Below is a small trained network, with its code and all its weights. Each question gives an input and a target symbol and asks what happens when units are switched off, that is, made to give their printed mean instead of their output.

import numpy as np


def w(rows, s, z=0):
    codes = np.array(rows[::2]) - 128.0
    scale = np.full(codes.shape[1], s)
    scale[-1] = z or s
    return codes * scale


def f(y):
    return np.maximum(y, 0)


def softmax(a):
    e = np.exp(a - a.max(-1, keepdims=True))
    return e / e.sum(-1, keepdims=True)


def log_softmax(a):
    a = a - a.max(-1, keepdims=True)
    return a - np.log(np.exp(a).sum(-1, keepdims=True))


def net(x, mask):
    ids = ['Σαζηξτφ'.index(c) for c in x.split()]
    T = len(ids)
    res = E[ids] + P[:T]
    r = res
    for j in range(2):
        rows = slice(4 * j, 4 * j + 4)
        q, k, v = (r @ M[0][rows].T for M in (Q, K, V))
        z = softmax(np.where(np.tri(T) > 0, q @ k.T / 4**0.5, -1e9)) @ v
        o = O[0][rows]
        res = res + np.where(mask[j], z, o[:, -1]) @ o[:, :-1]
    y = f(res @ A[0][:, :-1].T + A[0][:, -1])
    res = res + np.where(mask[2:6], y, B[0][:, -1]) @ B[0][:, :-1]
    return log_softmax(res[-1] @ U[:, :-1].T + U[:, -1])


Q, K, V, O, A, B = {}, {}, {}, {}, {}, {}
E = w([
[109,45,119,113,114,111],'Σ',
[116,103,152,73,97,101],'α',
[69,45,156,114,185,161],'ζ',
[131,89,95,114,66,75],'η',
[253,162,104,151,161,219],'ξ',
[52,174,101,38,252,96],'τ',
[68,225,63,206,99,225],'φ',
],0.014)
P = w([
[159,152,236,174,98,112],'0',
[177,115,142,46,117,118],'1',
[68,152,100,2,62,175],'2',
[112,134,98,116,134,150],'3',
[129,103,86,220,185,100],'4',
[206,62,44,165,220,89],'5',
],0.0083)
Q[0] = w([
[94,125,194,88,111,112],'head 0',
[75,55,143,119,25,157],'head 0',
[123,68,64,79,123,148],'head 0',
[93,88,149,168,138,74],'head 0',
[227,153,41,34,159,230],'head 1',
[24,179,68,70,102,165],'head 1',
[104,81,163,127,60,153],'head 1',
[176,173,77,143,252,37],'head 1',
],0.026)
K[0] = w([
[137,141,186,113,134,99],'head 0',
[126,136,207,157,75,121],'head 0',
[80,103,129,145,68,140],'head 0',
[150,91,146,97,105,140],'head 0',
[36,204,107,146,63,208],'head 1',
[98,175,118,222,147,88],'head 1',
[145,135,196,125,123,107],'head 1',
[120,96,1,71,147,163],'head 1',
],0.033)
V[0] = w([
[105,165,73,152,147,80],'head 0',
[205,183,154,116,108,187],'head 0',
[101,193,129,130,182,97],'head 0',
[62,210,158,149,104,106],'head 0',
[134,190,125,89,54,6],'head 1',
[207,136,98,132,69,131],'head 1',
[112,30,212,86,130,139],'head 1',
[93,52,43,206,125,89],'head 1',
],0.018)
O[0] = w([
[126,142,193,102,114,160,122],'head 0',
[86,87,134,211,225,159,113],'head 0',
[46,183,162,73,148,150,137],'head 0',
[97,89,115,59,169,198,160],'head 0',
[81,62,248,206,74,117,146],'head 1',
[153,92,171,58,35,100,104],'head 1',
[120,192,200,100,211,110,128],'head 1',
[239,26,125,96,174,188,2],'head 1',
],0.013,0.007)
A[0] = w([
[126,199,106,150,150,150,114],'neuron 0',
[158,148,170,195,78,244,195],'neuron 1',
[178,182,92,138,154,172,6],'neuron 2',
[135,100,142,92,168,3,59],'neuron 3',
],0.016,0.002)
B[0] = w([
[223,91,161,106,111,83,253],'neuron 0',
[163,194,90,75,45,86,195],'neuron 1',
[33,132,173,136,111,100,208],'neuron 2',
[92,133,111,99,104,247,239],'neuron 3',
],0.011,0.021)
U = w([
[97,145,80,115,96,131,73],'Σ',
[207,134,38,141,116,91,255],'α',
[187,158,81,20,128,97,105],'ζ',
[172,39,33,61,144,115,190],'η',
[145,147,2,61,83,108,62],'ξ',
[250,185,52,91,137,214,185],'τ',
[192,51,97,64,62,112,74],'φ',
],0.0039,0.0054)

Each question gives the input, a string of symbols that net reads in full, and the target symbol t.
The units are the heads (4 rows each of Q, K, V and O) and the neurons (one row each of A and B). Each row of codes is followed by its name. A weight is (code - 128) times the scale printed after its matrix; where a second scale follows, it is the last column's (O, A, B and U).
mask holds one flag per unit, heads first, then neurons. A switched-off unit (its flag False) gives its mean, the last column of its rows in O or B, instead of its output. The means were averaged over made-up inputs and are rounded, as every weight is.
A unit's drop is (log p(t) with every unit on - log p(t) with that unit switched off) / (log p(t) with every unit on - log p(t) with every unit switched off).
The circuit of an input: a set's keep is (log p(t) with only the set's units on - log p(t) with every unit switched off) / (log p(t) with every unit on - log p(t) with every unit switched off). Starting from all 6 units, units are removed one at a time, each time the one whose removal leaves the highest keep (on an exact tie, the one counted first), for as long as the keep stays at least 0.8.
units of the circuit, in order: the units of the circuit, biggest drop first
top k neurons: the k neurons with the biggest drops, biggest first
heads that matter: for each layer, one digit per head in row order, 1 if its drop is at least 0.15 and else 0, layers parted by /
drop when u is switched off: that unit's drop, to one decimal
input η φ τ ξ τ α, target α: units of the circuit, in order	[head 1; neuron 3; neuron 0]
input ξ η η, target ξ: units of the circuit, in order	[head 1]
input η α ζ τ Σ η, target ζ: heads that matter	01
input ξ α φ η Σ ζ, target η: units of the circuit, in order	[head 1; head 0; neuron 1]
input ζ ζ α φ η ξ, target ξ: heads that matter	01
input η η η τ τ, target ζ: heads that matter	10
input ζ η Σ τ α η, target τ: units of the circuit, in order	[neuron 3; head 1; neuron 2]
input ζ φ α, target ζ: units of the circuit, in order	[head 1; neuron 0]
input ζ η φ φ α Σ, target η: units of the circuit, in order	[head 0; head 1]
input τ η Σ φ Σ τ, target ξ: units of the circuit, in order	[head 1; head 0]
input τ η ζ, target α: units of the circuit, in order	[head 1; head 0; neuron 3]
input ζ α τ ξ, target ζ: units of the circuit, in order	[head 0; neuron 3]
input Σ τ τ α, target τ: units of the circuit, in order	[head 1; neuron 3; neuron 2]
input α τ α Σ η α, target Σ: units of the circuit, in order	[head 1]
input τ ζ η η τ ξ, target ζ: top 2 neurons	[neuron 1; neuron 3]
input α φ φ η η α, target η: top 3 neurons	[neuron 1; neuron 3; neuron 2]
input ξ τ η φ α, target α: top 3 neurons	[neuron 3; neuron 2; neuron 0]
input ξ τ η α, target ξ: drop when neuron 0 is switched off	0.2
input ζ η ξ α, target ζ: drop when neuron 0 is switched off	0.8
input Σ α ξ Σ, target τ: drop when neuron 1 is switched off	0.0
input ξ α α ζ, target ξ: drop when head 0 is switched off	0.1
input ξ η Σ, target ξ: top neuron	[neuron 0]
